Input:
[[ .21  .75  .71  .13 -.54 -.80 -.45  .22  .74]
 [-.72 -.20  .49  .80  .52 -.16 -.72 -.73 -.23]
 [ .44 -.27 -.74 -.68 -.10  .55  .78  .44 -.23]
 [ .80  .59 -.07 -.67 -.77 -.29  .41  .79  .60]
 [-.01  .63  .79  .34 -.34 -.78 -.63 -.01  .62]
 [ .23 -.45 -.81 -.55  .12  .69  .74  .23 -.45]
 [-.61 -.78 -.37  .31  .78  .64  .05 -.60 -.79]]
Output: -.78

Input:
[[ .06 -.14  .10 -.32  .20 -.40  .08 -.21 -.39 -.24 -.01]
 [-.51  .20 -.61  .06  .10 -.12 -.10 -.09  .24  .18 -.06]
 [ .78 -.34  .34  .11 -.39  .25  .01  .30 -.07  .05  .20]
 [ .09  .21  .20 -.22 -.05 -.49  .47 -.24 -.35 -.45  .20]
 [-.30  .07 -.39  .29 -.09  .12 -.05 -.05  .32  .28 -.05]]
Output: .07

Input:
[[-.30  .23 -.39  .44  .49 -.54 -.11  .29  .20  .06 -.41  .27 -.07 -.22
   .06 -.16]
 [-.11 -.26 -.52 -.09 -.28  .18  .00  .59  .38 -.11  .28  .63 -.24  .04
  -.04  .14]
 [ .05 -.33 -.72 -.25 -.38  .34 -.07  .62  .32 -.20  .27  .62 -.10  .23
  -.01  .29]
 [-.09  .10  .61  .22  .22 -.25  .00 -.53 -.28  .12 -.03 -.50 -.07 -.14
  -.03 -.10]
 [ .22  .30  .34 -.06 -.15  .24 -.12 -.45 -.33  .09 -.13 -.48  .25  .00
   .20  .06]
 [ .12 -.32 -.19 -.32 -.45  .51 -.10  .14  .04  .01  .65  .09  .10  .35
   .10  .26]]
Output: -.32

Input:
[[.23 .08 .02 .00 .71 .11 .24 .03 .21 .12]
 [.15 .06 .02 .00 .75 .12 .23 .02 .21 .08]
 [.08 .27 .08 .00 .78 .14 .21 .08 .18 .04]
 [.21 .05 .01 .00 .29 .05 .18 .02 .16 .11]
 [.09 .15 .04 .00 .24 .05 .04 .04 .03 .05]]
Output: .15

Input:
[[ .16  .07  .34  .05 -.16  .56  .49  .24 -.16  .12 -.12  .19  .31  .02]
 [-.27 -.25 -.10  .21  .31 -.27 -.27  .45  .35 -.21  .03  .20 -.14  .33]
 [ .10 -.17  .16  .07  .02  .60  .23  .20  .15  .36 -.26 -.24  .19  .37]
 [-.08 -.08  .40 -.09 -.07 -.38 -.04 -.39  .22  .05  .17 -.32 -.25 -.49]
 [ .07  .36 -.45 -.28 -.23 -.19 -.36 -.22 -.24  .24  .20 -.20  .09 -.29]
 [ .01  .39 -.51 -.38 -.16  .00 -.30 -.31 -.36 -.05  .02  .18  .19 -.13]
 [ .08  .32 -.12 -.10 -.13 -.33 -.24 -.29  .00  .39  .20 -.40 -.08 -.46]
 [ .03  .38 -.52 -.37 -.19 -.05 -.34 -.27 -.34  .03  .09  .06  .18 -.17]
 [-.02 -.41 -.10  .27  .30  .27 -.32  .30  .14  .22  .00 -.10 -.05  .55]
 [-.24 -.25 -.05  .11  .16 -.50  .02  .36  .37 -.44  .00  .12 -.24  .18]
 [ .14  .42 -.22 -.07  .00  .20  .14 -.28 -.47 -.25 -.16  .50  .15 -.05]
 [ .11 -.07  .27  .03 -.07  .63  .37  .23  .09  .31 -.24 -.11  .27  .23]]
Output: -.07

Input:
[[ .33 -.10 -.27  .57  .07 -.41  .12]
 [ .18 -.11 -.44  .46  .19 -.36 -.05]
 [ .00 -.25 -.41  .46  .05 -.28  .05]
 [ .26 -.25 -.18  .49  .06 -.47  .01]
 [ .25 -.26 -.16  .47  .09 -.34  .07]
 [ .20 -.10 -.31  .69  .19 -.34 -.02]
 [ .16 -.20 -.15  .34 -.16 -.48 -.01]
 [ .07 -.11 -.20  .71  .28 -.32  .02]
 [ .28 -.33 -.18  .49  .01 -.32  .10]]
Output: -.33
---
  7.135   -0.995    7.424   -0.909    2.616    3.929
 13.768   15.503   11.912   15.560  -11.134  -12.093
=> 15.560

 -89.27   -10.49    77.51  -148.41   -43.25     9.87   -93.12
 -93.29     8.00   132.66  -180.29   -34.12    48.31   -75.68
 -59.04   -89.30  -131.90   -15.68   -67.54   -82.38   -17.56
=> -34.12

 -9.0  -11.4   -8.9   22.4
 16.9   22.1   18.3  -11.2
-11.3   18.1  -10.9  -10.3
=> 22.1

  17.486    13.207    25.060  -177.858   -25.947
 -37.735   -66.146   -74.477    50.736   193.451
=> -74.477

 15.14   13.15   -9.36  -15.59   -2.80  -17.10
  8.23    8.20   -4.64   -8.58    3.35  -13.03
  1.92    5.32    0.72   -1.69   -7.23   -1.32
=> -8.58

  3.8  -13.7  -19.8   -1.4   -6.3  -18.2
 -9.7   16.2   14.6   -5.0   -3.7    4.8
=> -5.0
